Here is a tiny trained network, its code and every weight. The questions are about switching its units off for an input and a target symbol, where a switched-off unit gives its printed mean instead of its output.

import numpy as np


def w(rows, s, z=0):
    codes = np.array(rows[::2]) - 128.0
    scale = np.full(codes.shape[1], s)
    scale[-1] = z or s
    return codes * scale


def f(y):
    return y / 2 * (1 + np.tanh(0.7978845608 * (y + 0.044715 * y**3)))


def softmax(a):
    e = np.exp(a - a.max(-1, keepdims=True))
    return e / e.sum(-1, keepdims=True)


def log_softmax(a):
    a = a - a.max(-1, keepdims=True)
    return a - np.log(np.exp(a).sum(-1, keepdims=True))


def net(x, mask):
    ids = ['αεθλξπσφψ'.index(c) for c in x.split()]
    T = len(ids)
    res = E[ids] + P[:T]
    u = 0
    for l in range(3):
        q, k, v = (res @ M[l].T for M in (Q, K, V))
        z = softmax(np.where(np.tri(T) > 0, q @ k.T / 2**0.5, -1e9)) @ v
        res = res + np.where(mask[u], z, O[l][:, -1]) @ O[l][:, :-1]
        u += 1
        y = f(res @ A[l][:, :-1].T + A[l][:, -1])
        res = res + np.where(mask[u : u + 4], y, B[l][:, -1]) @ B[l][:, :-1]
        u += 4
    return log_softmax(res[-1] @ U[:, :-1].T + U[:, -1])


Q, K, V, O, A, B = {}, {}, {}, {}, {}, {}
E = w([
[134,232,140,111],'α',
[234,36,160,29],'ε',
[117,231,93,137],'θ',
[129,161,221,90],'λ',
[110,171,129,116],'ξ',
[87,148,90,145],'π',
[85,156,77,127],'σ',
[43,109,132,196],'φ',
[131,160,141,249],'ψ',
],0.019)
P = w([
[20,123,56,57],'0',
[154,158,84,89],'1',
[229,185,146,85],'2',
[254,172,134,104],'3',
[226,145,110,117],'4',
[226,193,117,144],'5',
[202,195,112,125],'6',
],0.0053)
Q[0] = w([
[90,149,151,1],'L0H1',
[218,77,159,56],'L0H1',
],0.0074)
K[0] = w([
[146,82,94,30],'L0H1',
[150,194,70,11],'L0H1',
],0.011)
V[0] = w([
[46,88,188,187],'L0H1',
[77,116,255,67],'L0H1',
],0.0067)
O[0] = w([
[103,143,253,144,247],'L0H1',
[50,61,93,116,122],'L0H1',
],0.012,0.0016)
A[0] = w([
[131,5,120,151,108],'L0N1',
[112,134,168,151,252],'L0N2',
[159,151,180,96,116],'L0N3',
[143,119,97,46,96],'L0N4',
],0.011,0.0025)
B[0] = w([
[86,122,176,124,200],'L0N1',
[80,171,216,1,254],'L0N2',
[148,54,54,55,154],'L0N3',
[127,125,68,46,236],'L0N4',
],0.0078,0.0059)
Q[1] = w([
[101,149,179,2],'L1H1',
[160,216,143,128],'L1H1',
],0.0081)
K[1] = w([
[225,44,105,110],'L1H1',
[134,1,144,76],'L1H1',
],0.0075)
V[1] = w([
[146,228,74,253],'L1H1',
[110,177,13,38],'L1H1',
],0.0059)
O[1] = w([
[215,255,172,143,7],'L1H1',
[213,53,130,135,214],'L1H1',
],0.009,0.019)
A[1] = w([
[126,101,80,46,28],'L1N1',
[86,184,157,198,255],'L1N2',
[253,65,220,75,177],'L1N3',
[171,8,135,86,35],'L1N4',
],0.006,0.00085)
B[1] = w([
[9,126,178,156,188],'L1N1',
[107,214,110,183,141],'L1N2',
[151,132,167,155,178],'L1N3',
[161,207,99,154,254],'L1N4',
],0.012,0.021)
Q[2] = w([
[128,66,112,253],'L2H1',
[39,117,91,184],'L2H1',
],0.0049)
K[2] = w([
[149,2,168,227],'L2H1',
[146,144,208,143],'L2H1',
],0.0068)
V[2] = w([
[120,172,108,255],'L2H1',
[160,189,8,84],'L2H1',
],0.0092)
O[2] = w([
[146,148,4,129,172],'L2H1',
[75,147,142,224,8],'L2H1',
],0.013,0.012)
A[2] = w([
[156,93,107,1,101],'L2N1',
[214,161,130,30,137],'L2N2',
[32,138,83,120,192],'L2N3',
[79,164,242,83,251],'L2N4',
],0.0074,0.0013)
B[2] = w([
[113,60,78,142,254],'L2N1',
[34,203,131,94,187],'L2N2',
[254,224,178,50,183],'L2N3',
[139,74,131,230,177],'L2N4',
],0.0076,0.015)
U = w([
[152,134,200,105,150],'α',
[25,185,190,44,249],'ε',
[116,153,170,115,129],'θ',
[166,177,169,65,132],'λ',
[111,136,168,135,214],'ξ',
[125,119,165,151,139],'π',
[32,133,113,194,3],'σ',
[101,77,156,102,89],'φ',
[254,91,158,95,114],'ψ',
],0.0069,0.0017)

Each question gives the input, a string of symbols that net reads in full, and the target symbol t.
The units are the heads (2 rows each of Q, K, V and O) and the neurons (one row each of A and B). Each row of codes is followed by its name. A weight is (code - 128) times the scale printed after its matrix; where a second scale follows, it is the last column's (O, A, B and U).
mask holds one flag per unit, layer by layer, with each layer's heads first. A switched-off unit (its flag False) gives its mean, the last column of its rows in O or B, instead of its output. The means were averaged over made-up inputs and are rounded, as every weight is.
A unit's drop is (log p(t) with every unit on - log p(t) with that unit switched off) / (log p(t) with every unit on - log p(t) with every unit switched off).
The circuit of an input: a set's keep is (log p(t) with only the set's units on - log p(t) with every unit switched off) / (log p(t) with every unit on - log p(t) with every unit switched off). Starting from the 12 units with the biggest drops (on a tie, the unit counted first), units are removed one at a time, each time the one whose removal leaves the highest keep (on an exact tie, the one counted first), for as long as the keep stays at least 0.8.
units of the circuit, in order: the units of the circuit, biggest drop first
unit that matters most: the unit with the biggest drop
top k neurons: the k neurons with the biggest drops, biggest first
top k neurons in layer l: the k neurons of layer l with the biggest drops, biggest first
input σ φ φ φ φ, target ε: top 2 neurons in layer 0 => [L0N4; L0N3]
input φ φ π, target ε: top 2 neurons => [L1N4; L2N2]
input λ σ λ, target φ: top 2 neurons => [L1N4; L2N4]
input θ α θ, target σ: top neuron in layer 0 => [L0N2]
input ε λ θ ε ψ φ, target ψ: units of the circuit, in order => [L0N4; L0H1; L1H1; L2H1]
input φ α ε φ, target φ: units of the circuit, in order => [L0H1; L2H1; L2N1; L1H1]
input ε ε ε π ψ φ φ, target ψ: units of the circuit, in order => [L0N4; L1H1; L0H1; L2H1]
input ε π φ φ φ π, target φ: units of the circuit, in order => [L0H1; L2H1; L1H1; L2N1]
input ε φ λ, target φ: units of the circuit, in order => [L1H1; L0H1]
input φ ψ ψ, target ε: units of the circuit, in order => [L1N4; L1H1; L2N2; L2H1]
input φ ε θ σ ψ σ ξ, target ψ: units of the circuit, in order => [L1H1; L0N4; L0H1]
input ξ ψ φ ε ε ξ σ, target ψ: units of the circuit, in order => [L1N4; L1H1; L0H1; L2H1]
input φ ψ ε π ε φ ψ, target ψ: top 3 neurons => [L0N4; L1N1; L1N4]
input ψ φ φ, target λ: top 3 neurons => [L1N2; L2N3; L0N4]
input ε ε ε σ ε ψ λ, target ψ: units of the circuit, in order => [L0H1; L0N4; L1H1; L2H1]
input φ λ π λ ε ψ, target ψ: top 4 neurons => [L0N4; L1N1; L0N2; L1N4]
input φ σ φ φ φ, target ε: top 3 neurons => [L1N4; L0N4; L1N2]
input φ ε φ ξ, target φ: top 3 neurons in layer 2 => [L2N1; L2N3; L2N2]
input φ φ φ φ ξ, target ε: top 2 neurons => [L2N2; L1N4]
input ε ψ α, target ψ: unit that matters most => L2N3
input λ θ ε φ θ ψ ξ, target ψ: unit that matters most => L1N4
input σ ε φ φ θ, target φ: top 2 neurons in layer 2 => [L2N3; L2N1]
input φ λ σ φ π ε, target φ: top 2 neurons in layer 0 => [L0N4; L0N1]
input ε σ ε ψ θ, target ψ: top 2 neurons in layer 0 => [L0N4; L0N1]
